Here is a tiny trained network, its code and every weight. The questions are about switching its units off for an input and a class, where a switched-off unit gives its printed mean instead of its output.

import numpy as np


def w(rows, s, z=0):
    codes = np.array(rows[::2]) - 128.0
    scale = np.full(codes.shape[1], s)
    scale[-1] = z or s
    return codes * scale


def norm(h):
    return h / np.sqrt((h * h).mean(-1, keepdims=True) + 1e-5)


def f(y):
    return y / 2 * (1 + np.tanh(0.7978845608 * (y + 0.044715 * y**3)))


def log_softmax(a):
    a = a - a.max(-1, keepdims=True)
    return a - np.log(np.exp(a).sum(-1, keepdims=True))


def net(x, mask):
    res = np.array(x, float).reshape(1, 2) / 4 @ E
    u = 0
    for l in range(2):
        y = f(norm(res) @ A[l][:, :-1].T + A[l][:, -1])
        res = res + np.where(mask[u : u + 14], y, B[l][:, -1]) @ B[l][:, :-1]
        u += 14
    return log_softmax(norm(res)[-1] @ U[:, :-1].T + U[:, -1])


A, B = {}, {}
E = w([
[15,166,254,123,39,167,121],'x0',
[179,103,66,47,88,134,183],'x1',
],0.0074)
A[0] = w([
[165,148,91,58,110,193,181,212],'0.n1',
[58,195,102,91,120,76,52,149],'0.n2',
[153,180,149,134,105,56,153,137],'0.n3',
[196,179,132,106,238,143,184,110],'0.n4',
[188,192,118,96,75,78,162,52],'0.n5',
[185,143,168,146,96,87,119,143],'0.n6',
[30,149,91,124,128,114,84,148],'0.n7',
[153,185,164,152,129,82,35,89],'0.n8',
[216,170,147,120,137,67,140,141],'0.n9',
[128,147,87,143,107,121,128,120],'0.n10',
[128,9,130,114,63,116,155,88],'0.n11',
[27,185,123,3,51,111,124,170],'0.n12',
[124,119,109,186,145,194,109,150],'0.n13',
[163,171,111,6,115,142,129,7],'0.n14',
],0.0068,0.0016)
B[0] = w([
[47,153,137,181,129,124,9,219],'0.n1',
[131,85,106,128,155,60,5,147],'0.n2',
[90,152,123,82,159,105,133,129],'0.n3',
[2,117,136,252,72,79,126,205],'0.n4',
[146,225,164,101,128,141,96,154],'0.n5',
[50,32,54,155,103,167,117,130],'0.n6',
[97,58,21,121,125,114,92,150],'0.n7',
[134,140,46,90,149,228,104,158],'0.n8',
[81,109,192,41,78,88,129,168],'0.n9',
[146,252,201,33,151,21,96,133],'0.n10',
[153,129,182,74,155,92,63,157],'0.n11',
[153,114,94,150,108,36,148,254],'0.n12',
[130,23,105,128,106,98,58,144],'0.n13',
[120,78,101,142,119,209,132,177],'0.n14',
],0.0039,0.0053)
A[1] = w([
[103,171,161,115,77,182,180,185],'1.n1',
[198,108,121,85,112,224,196,233],'1.n2',
[88,213,178,75,74,154,186,155],'1.n3',
[123,161,220,170,194,143,131,253],'1.n4',
[157,173,80,43,83,167,155,70],'1.n5',
[172,143,81,109,224,61,254,40],'1.n6',
[160,135,150,143,218,142,162,110],'1.n7',
[126,44,128,109,100,178,73,125],'1.n8',
[115,128,202,134,139,170,205,73],'1.n9',
[155,71,125,13,51,129,162,134],'1.n10',
[193,89,113,23,88,206,138,39],'1.n11',
[132,132,195,152,140,181,103,142],'1.n12',
[117,116,79,159,135,56,53,234],'1.n13',
[237,127,44,119,147,102,200,80],'1.n14',
],0.0077,0.0023)
B[1] = w([
[219,140,69,162,114,59,162,151],'1.n1',
[128,202,182,106,92,150,83,136],'1.n2',
[152,50,68,126,133,81,189,172],'1.n3',
[177,117,65,49,164,166,150,152],'1.n4',
[59,154,126,161,190,150,16,158],'1.n5',
[109,75,102,122,76,93,144,179],'1.n6',
[2,113,136,117,107,115,83,131],'1.n7',
[114,137,152,157,126,59,162,147],'1.n8',
[194,105,90,106,120,120,100,122],'1.n9',
[109,159,152,143,211,212,80,190],'1.n10',
[141,161,168,145,160,210,105,153],'1.n11',
[173,133,73,139,174,123,125,137],'1.n12',
[154,164,164,89,94,162,143,254],'1.n13',
[111,104,149,172,121,90,169,199],'1.n14',
],0.0081,0.0084)
U = w([
[109,42,68,167,58,21,183,164],'0',
[104,178,104,147,226,246,11,177],'1',
[160,228,253,20,11,148,153,138],'2',
[142,110,201,61,187,140,168,12],'3',
[139,138,181,53,189,123,164,7],'4',
[129,120,177,63,179,155,180,23],'5',
],0.015,0.012)

Each question gives the input, the list of numbers given to net, and the class t.
The units are the neurons (one row each of A and B). Each row of codes is followed by its name. A weight is (code - 128) times the scale printed after its matrix; where a second scale follows, it is the last column's (A, B and U).
mask holds one flag per neuron, layer by layer. A switched-off neuron (its flag False) gives its mean, the last column of its row in B, instead of its output. The means were averaged over made-up inputs and are rounded, as every weight is.
A unit's drop is (log p(t) with every unit on - log p(t) with that unit switched off) / (log p(t) with every unit on - log p(t) with every unit switched off).
The circuit of an input: a set's keep is (log p(t) with only the set's units on - log p(t) with every unit switched off) / (log p(t) with every unit on - log p(t) with every unit switched off). Starting from the 12 units with the biggest drops (on a tie, the unit counted first), units are removed one at a time, each time the one whose removal leaves the highest keep (on an exact tie, the one counted first), for as long as the keep stays at least 0.8.
units of the circuit, in order: the units of the circuit, biggest drop first
top k neurons: the k neurons with the biggest drops, biggest first
top k neurons in layer l: the k neurons of layer l with the biggest drops, biggest first
drop of u: that unit's drop, to one decimal
input [-6,7], class 1: units of the circuit, in order => [1.n5 1.n11]
input [-7,-7], class 0: units of the circuit, in order => [1.n10]
input [-3,3], class 2: units of the circuit, in order => [1.n13 0.n1 0.n9 1.n3]
input [7,8], class 1: units of the circuit, in order => [1.n10 1.n5]
input [-2,-3], class 2: top 3 neurons => [1.n13 1.n10 1.n5]
input [0,1], class 2: top 3 neurons => [0.n1 1.n10 1.n5]
input [0,-2], class 2: top 4 neurons => [1.n3 1.n10 1.n13 1.n5]
input [-3,4], class 1: top 2 neurons in layer 0 => [0.n12 0.n9]
input [4,6], class 1: top 2 neurons => [0.n4 1.n10]
input [-5,6], class 1: top 2 neurons => [0.n12 1.n5]
input [-1,-2], class 2: top 2 neurons => [1.n13 1.n3]
input [-1,3], class 2: top 2 neurons => [0.n1 0.n4]
input [-1,-3], class 2: top 2 neurons in layer 0 => [0.n13 0.n1]
input [6,5], class 0: units of the circuit, in order => [1.n3]
input [5,3], class 0: drop of 1.n3 => 0.1
input [-4,5], class 1: drop of 0.n12 => 2.5
